Each row is followed by its class number.
[  0  19  19  45  18 -69   2 -40  23 -37  -1   4 -41 -31  11  56 -21 -40
 -74 -10 -10 -44 -51  43   8 -13  19  15  51 -29   2  23  53 -12 -10  49] : 3
[-23  -1 -41   8 -41  33 -24  11  -9 -15  -3  31 -30  28 -24  -2  -1  -9
  71   3 -32  -2  12 -17  36  13  -4 -18  11 -10  31 -14   5 -10   8  15] : 4
[ -9  75 -26 -28  43  17  21   0  42 -23  27  -3  23  31  33  -3  11  22
  12  15 -43  49 -45  -8  48 -50  30 -12 -26 -50 -15  23 -40 -73  -6  40] : 0
[100 -34  76  10 -34 -76 -17  26 -28 -21  38 -34  -3 -13  11 -13  21 -40
   7 110 -52 -15 -26  17  -7  20 -25  27   8 -42 -45 -42  23  -9   2  79] : 1
[ 18  16  22 -14 -25 -20 -38   7 -13  -3  -7   2   2  -8   3 -42  16   8
  10  54 -14 -27   3  -2 -10 -18 -12  21   4 -31   3 -45  32 -28  18 -21] : 2
[ 36   4  20 -36 -22  20  -4   0   7  12  -2  10   0   4  19 -28   2  -3
 -24  -3 -14  -1  26 -17   0  28  -8  24 -23  25 -22 -35  15  11   3  40] : 6
[ 40   4  32 -36 -30  12   1   4 -16   7  -8  12  -4   0  21 -42  -4 -21
 -18   8 -27  -6  18 -11 -12   9 -14   9 -15  -3  -4 -43  20  -2  26   9] : 4
[ 40  19  28 -40 -13   5 -18   3  -3  18   1  17   3  -6  27 -28   3 -15
 -29   7 -29  -5   7  12 -14  13 -35  17  10   9 -32 -51  45  -3  12  19] : 3
[ 34   2  -4  -5  -1  -9 -35  19  -2  -7  12  -3  18 -14  36  18   6  26
 -24   2   4  17   6   9   6  -9  -5  21  16 -61 -12  15   9  -8 -19   3] : 5
[ -7  32  14  44 -42 -58 -48  47  29 -20   9  28   3 -27  17   5  39  12
  80  89 -42 -41   7   2   9  50  10  63  28  32  -9   0 -41  -9 -30  70] : 0
[ 33  -1 -10  -8   9  -3 -18  14  -1  -8  10   7  14  -8  19  22   7  17
 -21 -14   9  13   2  12   7  -3 -10  12   9 -46  -9  15  11  -6 -19  -3] : 5
[ 46   2 -21  -9   4  13 -16  14   8   4  -1  -2  17 -13  39  20   6  27
 -49 -10  16  25  -2   0  10   6  -1  18  -6 -40 -11  21   6 -23 -20   9] : 0
[ 43   9  65   0  -3  -2 -16  19 -12  -4  11  -5   7  -9  52 -51  -6   4
   1  41 -38   6  26  -2 -17 -10  -8  47 -15 -50 -19 -38 -12   7 -12  -2] : 3
[-19  15  -8  41 -40  -4 -40  22   9 -39 -12  22 -11 -28  32   7  23  24
  38  69 -52  45  23   0  52 -31 -16  22  -5 -36  28 -47   0 -40   6  55] : 0
[ 17 -31  36 -21 -36   5  -5  31  -7  18  13   3  -7   5  21 -12  -8   9
  10  12 -43 -21  24   3 -14   5 -50  18   2 -32  -7 -41  16  -5   9 -14] : 5
[ 33 -16  31 -29 -29 -13 -15  -6  -6   8   0   2  -2   4   4 -18   0 -34
 -41   2 -25 -13  17  17 -20  13 -31  20   1   8 -14 -39  42  36  22   9] : 5
[ 15  -7   6   2 -35 -20 -20  13  39 -10   7 -39   6  41  31 -28  35 -22
  32 -21  37 -24 -10  47  -7  23  14  19 -17  59  14  33  14  38  14  80] : 6
[ 43   4 -19  -7   6   8 -16  10   7  -1  -3  10   9 -15  28  22   4  24
 -42 -16  19  14   0  10  12  10  -3  14   2 -33  -8  23   7 -23 -21  -4] : 0
[ -8 -19 -17  39 -33 -81 -51  10 -24  -8  19 -12  23   1 -17  -1  33  -3
  26 107   6   1  -4 -14 -10  20  24  46  21 -37  28 -20   5  58  -4  10] : 2
[ 42 -14  37  -4   6   6  -4  -7 -11  17 -12  -5   1  -7  29 -14   7 -17
 -16   2 -15  -3  16   2 -18  11 -18  14 -10  24 -17 -38  27  17  -7  17] : 3
[ 15   3   9  65 -70 -12 -27 -32 -27 -35   8  36 -60   6 -45  23   6 -52
  15 -30  14 -20  23  81  16  49 -41  36  26 -32  11 -18  15  82  20   3] : 5
[-34  32   0 -16 -30 -10 -24  67   3  -9  45  -4 -50 -18  44   2   8  22
  30   9 -98  14  -5 -45  59  14  29   9   4 -76  -2 -27 -21 -71  -1   9] : 7
[-36   3 -75  19 -18  23 -60  23  -8   0  10  46 -21  11  55   7  21  43
  53  42 -43   4  46  -1  35  23   9  -1   4  10  61 -14 -61  -9 -27  27] : 7
[  7 114  40 -12 -33 -28  -5  -4  13 -31  14  24  38  13  49 -36  47 -62
 -13 -36 -46  21 -25  42  -5  -8 -27  56  16 -37   7 -42  42  20  67  53] : 4
[  0  52 -31  38  59   9 -34  31 -12 -54  30  -7 -19 -20  47  14  27  10
  42  25 -51  -2  15 -41  65 -48  86   6  15 -38  20   9 -22 -57 -40   0] : 1
[-69  30 -21  63  -3  31  30 -14 -12 -31 -33  22  37  -5  27  31   9  14
  51  -9   2  26  53 -41  31 -39  31 -34  19  14  57  18 -38  13 -63  14] : 7
[ 49   5 -12  -5   8   6 -21  18  -1  -9  -3   4  11 -17  31  14  13  19
 -25  -9   7   8   7  -3   9 -18  -3   4   9 -53 -10  21  24 -30 -26   7] : 1
[ 44  -8  17 -35 -28  13  -5 -10 -25  20 -18   8  -7  12   4 -33  11 -28
 -16   1 -20 -10  17  -5 -11  15 -20   3 -22  11   0 -42  34  15  33   1] : 4
[-42  32 -53  22  -4   7   1   2  14 -28  12  15  18  30  38  16   3  17
  14  36 -48  25   7   9  42  -8  27  14  14 -12  36  -4 -68  35 -56  35] : 0
[ 23 -14  27 -25 -30  -5  -2   0 -16  12  -2  -4   2   9  12 -13   1 -32
 -38   8 -25   2  12   3 -15   6 -12  24 -24  -2 -23 -43  35  41  14  18] : 5
[ 31   4 -72 -35   1  28  12 -15  11  54  15  -9  23   6  10  -5  -6  17
  69  79 -35 -17 -31 -30  16  83   7 -21   4  80  -6 -72 -37 -48  -8  62] : 0
[ 35 -37  50 -10 -31 -26 -15  22 -13   4  -5  -3 -21 -18  51 -40   4  20
  -8  19  -1 -26  33  16 -16   3  -8  32 -13 -42  10 -42   4  -4  -7 -30] : 2
[ 16 -13  45   1 -24 -43   6  -4 -11   1  -4  21 -10 -10  29 -24  18   0
 -10  34   5 -28  26  11 -18   0   1  21 -17 -25   9 -28  17   0   5  -8] : 2
[ 27  -3 -15  -5  11 -10 -26   4  -6   5   1  10  -6 -11  20  24  19  24
 -21 -10  29  -2  -4   0   5   3  -1   8  14 -26  -4   0  13 -29 -12  -2] : 2
[ 45   0  32 -33 -30  17 -16  13 -18  16  -5  12  -1   2  31 -32   2 -14
 -17  23 -40  -9  10  20 -13  22 -38  10  -5  25 -37 -62  35   3  -6  35] : 3
[  6 -22  40 -19 -26   8 -16  14 -20  -8  13  13 -35 -13  32 -55 -11  30
  10  60  -8 -35  20  35 -23 -17 -15  13   8 -12   3 -46  -6 -30   3 -33] : 2
[ -3 -12   9  26 -20 -29 -15  45  20 -20  24  -4 -38 -41 -13 -12  47 -25
  84  62 -52 -50 -20   2   2  23 -29  20  42  45  20 -54  47 -59  32  50] : 1
[ 16 -25   1  58  10  -2  14  36  42  -7  31  17 -24   8 -34   5  23 -27
  64 -18  29  -2  16 -43 -14  82  -8  13 -13  47   8  42 -30  -1  -3  61] : 3
[-13 -71 -55  36  38  50  22 -33  13  23 -18 -34  15  41  39 -25   1 -24
  26 -57  63   1 -19  62 -60  44  10   4 -45  88  72   1   9  78  -3   6] : 3
[ 42   3 -24  -9  13  11 -24   8   6   0  -4   0   6 -19  27  16  12  25
 -29 -14  12  15  -2   7   5 -13  -4  10   6 -52  -8  21  21 -24 -20   3] : 1
[ 26 -24  32  -3 -16  13   8   4 -23  10 -13   4 -14 -10  -3 -18  -9  15
 -11   1  -7 -27  20   5 -29  16 -30   7  -9  -8  17  -8 -10   9   2 -50] : 4
[ 28 -50  25   7   4 -30   9  13 -24  -7 -13 -23 -16 -22  28   3  10  32
   3  14  36 -18   6  26  -1 -16   3   1  -4 -25  17 -15  -7  -2 -35 -41] : 2
[ -8  18 -37  11  -1  -8 -12  28 -21 -10  19 -10  14  -8  41  26  18  32
  31  35  16  -7  11  -8  36 -47  39  -9  21 -48  15  13  19 -28 -14 -10] : 5
[ 55  -7  43  -4 -26 -42   0  16  -2 -24  -6 -12  15 -27  44 -28  -6  -5
 -12  42 -41 -13  15  17  15   2 -11  22   7 -45  19 -47  16 -14 -15  -6] : 0
[ 14  12 -26 -19  -4 -15 -46  -7  24 -34  31  19  -3  -4 -19   2 -18   3
 -10  77 -52   9  -6  -1  25 -36 -30 -14  91 -40   2  -8   9 -34 -12  46] : 1
[  0  60  49  32 -33 -11 -15  33 -26 -50  20 -10  55 -13  39  -6   0 -40
 -42  41 -33  -2 -18  16 -22   7  23  20  20  48 -27 -14  36   1  -1  47] : 0
[  9   3 -38   2  30 -30  25 -12  32  -3 -16  -1   0 -23  26  47  17  35
  39  -4 -24   7 -13 -13  71   2  26 -18   3 -47  27   0 -12 -57 -48   1] : 0
[-25 -30 -31  34  42   1  22   2 -13 -21  -4  22 -15  14  21  24  21  16
  31   1  42 -10   0  71   0  -9   5 -18 -12  54  39  24 -24  42 -48  -9] : 3
[ 42 -35  26  -8 -37   4   4  17 -16  13   2  -5  -2  -8  31 -42  14   2
   7  66 -11 -29  36  14 -12   3 -30  27   3   3  10 -45  12   7   5  -8] : 0
[ 41   2   0  -2  11  10 -22  15  -2   7  -2  12   9 -19  31  16   7  29
 -35 -16  15  12  -1  20 -10  12 -27  17  12 -31 -20  13  18  -8 -31   1] : 3
[ 41 -20  14 -41 -25   8 -16  -6  -8  26 -12  -4  -9   6  15 -26   6 -12
 -30   2  -9  -8   7 -17  -9  11 -18   8  -6   0 -18 -56  37 -13  11  16] : 2
[ 47   0 -22  -6   4  10 -11  18   4  11  -4   6  12 -16  38  23  13  21
 -49 -18  17  21   0  -6   8  21   6  24 -21 -36 -12  17  14 -21 -17   6] : 0
[ 53   7   1 -21   5   1 -22  11   2  -7  10  -4  11 -15  27  10  11  44
 -34  -5  13  10   2   9  17   8  -7  21   9 -44 -19  16   5 -12 -33   7] : 6
[  9 -40 -24   1  -1  30  33  -4  -6  21  52  51   4  72  17 -34   4 -65
  29 -19  33 -52  27  43 -64  63 -32  23  -5  68  45 -17   2  71  47  12] : 5
[-12  45   4  46  65  -6 -12 -69   8 -36 -22  56  25 -64  14  33  16  41
  23  71   2   4  -2  33   3 -26   8 -18  57  35  -8  18   4 -53 -61  33] : 3
[-16 -20  26 -45 -39   0   7 -12  27 -15  15  38 -22  26  29   0   7 -13
 -15 -46 -49  37  -6  50  24  -3 -49 -36  34 -52 -11  15  37 -22 -13  43] : 7
[ 20 -84  18   0  11 -31  15   4   0  45 -16 -19  43   5  47  22  22   7
  43  10  10   4  28 -23 -23  20 -34 -29   3  60  39 -10 -11   9 -16  31] : 7
[ 28   1   1 -28 -33  30   0  -2   3  16  -3   4  -7  -1   7 -26  -2 -21
 -30  10 -23   9  11  -3  -1  28 -21  18 -14  28 -15 -53  19   5  23  24] : 0
[-19  -1  -4  -6 -40 -67 -30  40  -6  47  47 -87  39  54 -21  -7  -5 -45
  -9  52 -18  36 -29 -79 -27  22  59  62 -60 -43 -24 -10  -3 103  63  17] : 5
[  1  18 -39 -38 -26 -38 -39 -15  11  25  38   9   8   8   2 -32  49 -15
   7  71  -2  24 -34  24 -18  72   9  40  11  44 -19 -57   1  41  29  66] : 2
[ 29   0  -5  -7   1  -7 -21   7  -5   5  -3   4  -4 -20  22  26  22  35
 -32 -12  26  10  -8   3   7  -6 -11  11  14 -48 -14   4  17 -35 -19  -1] : 2
[ 33 -14  20 -36 -37  21  -5  12 -23  19 -22  -3   8   3  29 -38   1 -12
 -26   3 -25   0  17 -15 -21  12  -9  14 -26   6  -2 -43  26  19  11   6] : 4
[ 39  13  -5 -23  10   4 -33  15   7  -9   9   0  10 -19  34  12   8  46
 -29  -1   1  10   3   3  20   3  -2  25  17 -33 -13   7   5 -20 -31  10] : 6
[  36  -19   -8  -42   77  -60   -2   37  -11   41  -11  -80   87   38
   47   32   69  -31  -40  -17   16   41    4 -113    7  -56   73    3
  -34   21   -5   47    5   56  -36   23] : 7
[ 31   5  -2  -7   0 -13 -18   5  -4   3  -8   3   1 -16  23  26  14  26
 -37 -21  23   2  -8  -5   8  -3  -5   9  16 -51 -12   2  19 -31 -21  -4] : 2
[ -9   8   6  38   7 -64 -26  40  24 -66  -3 -29   7 -20  63  12  12  17
  27  -1 -65  15  -7  36  45 -23  24   1  -3 -59  62  -5 -14 -18 -40   7] : 1
